Here is a tiny trained network, its code and every weight. The questions are about switching its units off for an input and a class, where a switched-off unit gives its printed mean instead of its output.

import numpy as np


def w(rows, s, z=0):
    codes = np.array(rows[::2]) - 128.0
    scale = np.full(codes.shape[1], s)
    scale[-1] = z or s
    return codes * scale


def f(y):
    return y / 2 * (1 + np.tanh(0.7978845608 * (y + 0.044715 * y**3)))


def log_softmax(a):
    a = a - a.max(-1, keepdims=True)
    return a - np.log(np.exp(a).sum(-1, keepdims=True))


def net(x, mask):
    res = np.array(x, float).reshape(1, 7) / 4 @ E
    y = f(res @ A[0][:, :-1].T + A[0][:, -1])
    res = res + np.where(mask, y, B[0][:, -1]) @ B[0][:, :-1]
    return log_softmax(res[-1] @ U[:, :-1].T + U[:, -1])


A, B = {}, {}
E = w([
[135,111,119],'x0',
[110,163,146],'x1',
[96,117,79],'x2',
[213,251,2],'x3',
[124,110,109],'x4',
[106,127,46],'x5',
[162,125,204],'x6',
],0.0059)
A[0] = w([
[71,36,146,251],'neuron 0',
[164,182,92,149],'neuron 1',
[71,94,174,194],'neuron 2',
[155,102,136,9],'neuron 3',
[215,188,126,232],'neuron 4',
[63,142,173,138],'neuron 5',
[232,59,174,101],'neuron 6',
[97,101,106,116],'neuron 7',
[164,196,138,222],'neuron 8',
[7,153,161,252],'neuron 9',
[212,125,116,175],'neuron 10',
[154,172,60,132],'neuron 11',
[211,127,165,82],'neuron 12',
[120,95,113,123],'neuron 13',
[123,171,48,11],'neuron 14',
[212,166,131,249],'neuron 15',
[135,176,132,155],'neuron 16',
[72,44,155,252],'neuron 17',
[172,184,121,229],'neuron 18',
[44,155,124,250],'neuron 19',
[99,193,145,246],'neuron 20',
],0.013,0.0037)
B[0] = w([
[198,131,175,254],'neuron 0',
[18,164,93,197],'neuron 1',
[200,94,124,210],'neuron 2',
[113,175,204,112],'neuron 3',
[74,67,68,225],'neuron 4',
[208,137,164,165],'neuron 5',
[128,125,169,162],'neuron 6',
[175,178,122,140],'neuron 7',
[56,63,125,193],'neuron 8',
[223,94,127,213],'neuron 9',
[27,114,93,172],'neuron 10',
[2,208,119,207],'neuron 11',
[115,129,97,144],'neuron 12',
[175,161,103,136],'neuron 13',
[87,173,194,178],'neuron 14',
[47,85,128,210],'neuron 15',
[81,95,97,151],'neuron 16',
[238,162,158,252],'neuron 17',
[68,83,78,202],'neuron 18',
[191,100,80,184],'neuron 19',
[140,59,96,172],'neuron 20',
],0.0073,0.0076)
U = w([
[189,66,163,176],'0',
[86,188,107,175],'1',
[186,151,190,66],'2',
[97,117,125,110],'3',
[221,187,101,131],'4',
[71,254,137,4],'5',
],0.0087,0.0037)

Each question gives the input, the list of numbers given to net, and the class t.
The units are the neurons (one row each of A and B). Each row of codes is followed by its name. A weight is (code - 128) times the scale printed after its matrix; where a second scale follows, it is the last column's (A, B and U).
mask holds one flag per neuron, in row order. A switched-off neuron (its flag False) gives its mean, the last column of its row in B, instead of its output. The means were averaged over made-up inputs and are rounded, as every weight is.
A unit's drop is (log p(t) with every unit on - log p(t) with that unit switched off) / (log p(t) with every unit on - log p(t) with every unit switched off).
The circuit of an input: a set's keep is (log p(t) with only the set's units on - log p(t) with every unit switched off) / (log p(t) with every unit on - log p(t) with every unit switched off). Starting from the 12 units with the biggest drops (on a tie, the unit counted first), units are removed one at a time, each time the one whose removal leaves the highest keep (on an exact tie, the one counted first), for as long as the keep stays at least 0.8.
units of the circuit, in order: the units of the circuit, biggest drop first
top k neurons: the k neurons with the biggest drops, biggest first
drop when u is switched off: that unit's drop, to one decimal
input [-1,6,-8,5,6,3,-5], class 5: units of the circuit, in order : [neuron 11]
input [5,2,-2,3,5,6,-2], class 5: top 2 neurons : [neuron 11; neuron 14]
input [5,-7,6,6,4,8,0], class 5: top 2 neurons : [neuron 11; neuron 14]
input [4,4,-8,3,5,6,-2], class 5: units of the circuit, in order : [neuron 11; neuron 9]
input [-3,5,-7,5,3,7,-8], class 5: top 3 neurons : [neuron 11; neuron 14; neuron 1]
input [0,-1,-3,8,4,1,-8], class 5: top 2 neurons : [neuron 11; neuron 14]
input [7,6,-3,8,-3,1,-8], class 5: top 3 neurons : [neuron 11; neuron 14; neuron 1]
input [-2,-4,-4,7,1,1,-2], class 5: drop when neuron 1 is switched off : 0.2
input [-5,3,0,-5,0,2,-6], class 4: drop when neuron 15 is switched off : 0.1
input [5,-1,-5,6,-4,1,-8], class 5: drop when neuron 2 is switched off : 0.1
input [0,2,-2,6,-2,-8,5], class 3: drop when neuron 2 is switched off : 0.0
